[[143 142 138 122 139 143 136 113 126 125 129 111 141 137 103]
 [128 128 112 134 110 128 116 138 123 120 138 135 128 115 139]
 [133 133 116 126 115 122 132 128 120 137 142 125 140 133 126]]
->
[[143 142 138 122 139 143 136 113 126 125 129 111 141 137 103]
 [133 133 116 126 115 122 132 128 120 137 142 125 140 133 126]
 [128 128 112 134 110 128 116 138 123 120 138 135 128 115 139]]

[[127 122 121 120 111 136 135 124 116 122 130]
 [142 132 121 131 147 154 151 132 138 133 154]]
->
[[142 132 121 131 147 154 151 132 138 133 154]
 [127 122 121 120 111 136 135 124 116 122 130]]

[[134 100 113 128 143 129 126]
 [150 131 127 129 104 120 135]]
->
[[150 131 127 129 104 120 135]
 [134 100 113 128 143 129 126]]

[[117 125 104 114 154]
 [133 142 139 121 118]]
->
[[133 142 139 121 118]
 [117 125 104 114 154]]

[[120 126 126 125 127 143 126 124 106 122 127 127]
 [128 129 128 128 127 129 128 128 127 128 128 128]]
->
[[128 129 128 128 127 129 128 128 127 128 128 128]
 [120 126 126 125 127 143 126 124 106 122 127 127]]

[[122 135 114 124 120 114 135 103]
 [102 126 142 142 114 155 114 120]
 [116 131 111 130 121 107 135 106]]
->
[[122 135 114 124 120 114 135 103]
 [116 131 111 130 121 107 135 106]
 [102 126 142 142 114 155 114 120]]

[[117 118 131 144 145]
 [143 152 114 125 125]
 [120 125 132 135 136]]
->
[[143 152 114 125 125]
 [120 125 132 135 136]
 [117 118 131 144 145]]

[[123 114 122 139 135 152]
 [144 139 130 119 124 113]]
->
[[144 139 130 119 124 113]
 [123 114 122 139 135 152]]

[[142 136 123 121 124 120 111 132 128 124 120 125]
 [123 118 124 132 135 126 113 128 133 132 148 128]
 [128 126 116 126 124 129 134 120 127 119 153 127]]
->
[[142 136 123 121 124 120 111 132 128 124 120 125]
 [128 126 116 126 124 129 134 120 127 119 153 127]
 [123 118 124 132 135 126 113 128 133 132 148 128]]
